Below is a small trained network, with its code and all its weights. Each question gives an input and a class and asks what happens when units are switched off, that is, made to give their printed mean instead of their output.

import numpy as np


def w(rows, s, z=0):
    codes = np.array(rows[::2]) - 128.0
    scale = np.full(codes.shape[1], s)
    scale[-1] = z or s
    return codes * scale


def f(y):
    return np.maximum(y, 0)


def log_softmax(a):
    a = a - a.max(-1, keepdims=True)
    return a - np.log(np.exp(a).sum(-1, keepdims=True))


def net(x, mask):
    res = np.array(x, float).reshape(1, 5) / 4 @ E
    y = f(res @ A[0][:, :-1].T + A[0][:, -1])
    res = res + np.where(mask, y, B[0][:, -1]) @ B[0][:, :-1]
    return log_softmax(res[-1] @ U[:, :-1].T + U[:, -1])


A, B = {}, {}
E = w([
[68,184,112],'x0',
[167,199,30],'x1',
[166,254,210],'x2',
[85,204,93],'x3',
[158,113,106],'x4',
],0.0076)
A[0] = w([
[69,237,132,178],'n1',
[98,162,81,239],'n2',
[105,86,214,135],'n3',
[62,58,132,164],'n4',
[154,145,156,156],'n5',
[191,123,89,139],'n6',
[162,61,172,155],'n7',
[11,131,84,222],'n8',
[206,166,88,123],'n9',
[210,106,158,127],'n10',
[84,180,134,214],'n11',
[63,156,71,149],'n12',
[168,229,152,146],'n13',
[171,121,90,120],'n14',
[165,144,155,160],'n15',
[66,152,51,139],'n16',
[218,94,94,161],'n17',
[92,85,77,255],'n18',
[174,151,19,137],'n19',
[39,114,198,97],'n20',
[60,213,133,216],'n21',
[189,128,58,158],'n22',
],0.012,0.0055)
B[0] = w([
[89,92,69,247],'n1',
[126,111,73,226],'n2',
[108,185,124,218],'n3',
[113,121,108,227],'n4',
[95,164,94,173],'n5',
[140,132,148,173],'n6',
[113,186,80,223],'n7',
[103,119,50,248],'n8',
[123,175,151,184],'n9',
[172,177,151,186],'n10',
[108,95,68,214],'n11',
[138,121,107,202],'n12',
[73,132,125,232],'n13',
[172,148,165,159],'n14',
[103,198,104,177],'n15',
[151,112,110,209],'n16',
[192,169,123,201],'n17',
[132,76,23,254],'n18',
[124,131,133,220],'n19',
[135,255,147,191],'n20',
[106,103,76,244],'n21',
[135,160,126,198],'n22',
],0.009,0.0077)
U = w([
[246,184,170,137],'0',
[254,119,65,186],'1',
[117,237,146,92],'2',
[36,131,48,160],'3',
[217,99,138,89],'4',
[136,94,215,1],'5',
],0.0091,0.0038)

Each question gives the input, the list of numbers given to net, and the class t.
The units are the neurons (one row each of A and B). Each row of codes is followed by its name. A weight is (code - 128) times the scale printed after its matrix; where a second scale follows, it is the last column's (A, B and U).
mask holds one flag per neuron, in row order. A switched-off neuron (its flag False) gives its mean, the last column of its row in B, instead of its output. The means were averaged over made-up inputs and are rounded, as every weight is.
A unit's drop is (log p(t) with every unit on - log p(t) with that unit switched off) / (log p(t) with every unit on - log p(t) with every unit switched off).
The circuit of an input: a set's keep is (log p(t) with only the set's units on - log p(t) with every unit switched off) / (log p(t) with every unit on - log p(t) with every unit switched off). Starting from the 12 units with the biggest drops (on a tie, the unit counted first), units are removed one at a time, each time the one whose removal leaves the highest keep (on an exact tie, the one counted first), for as long as the keep stays at least 0.8.
circuit, biggest first: the units of the circuit, biggest drop first
most important unit: the unit with the biggest drop
top k neurons: the k neurons with the biggest drops, biggest first
drop when u is switched off: that unit's drop, to one decimal
input [-4,2,-8,-5,-8], class 1: circuit, biggest first -> n17, n13, n1
input [-3,-4,-4,-6,4], class 1: circuit, biggest first -> n17, n13
input [-7,-4,-7,-4,6], class 1: top 2 neurons -> n17, n18
input [0,-5,0,-1,-8], class 2: most important unit -> n20
input [-4,-7,-3,0,-3], class 2: top 2 neurons -> n20, n1
input [1,-8,5,-1,-7], class 2: top 2 neurons -> n20, n18
input [0,2,4,-6,6], class 2: drop when n8 is switched off -> -0.1
input [2,2,-5,-7,-3], class 1: drop when n1 is switched off -> 0.2
input [-7,-1,-8,0,-1], class 1: drop when n13 is switched off -> 0.1
input [-7,1,-7,4,0], class 1: drop when n18 is switched off -> 0.0
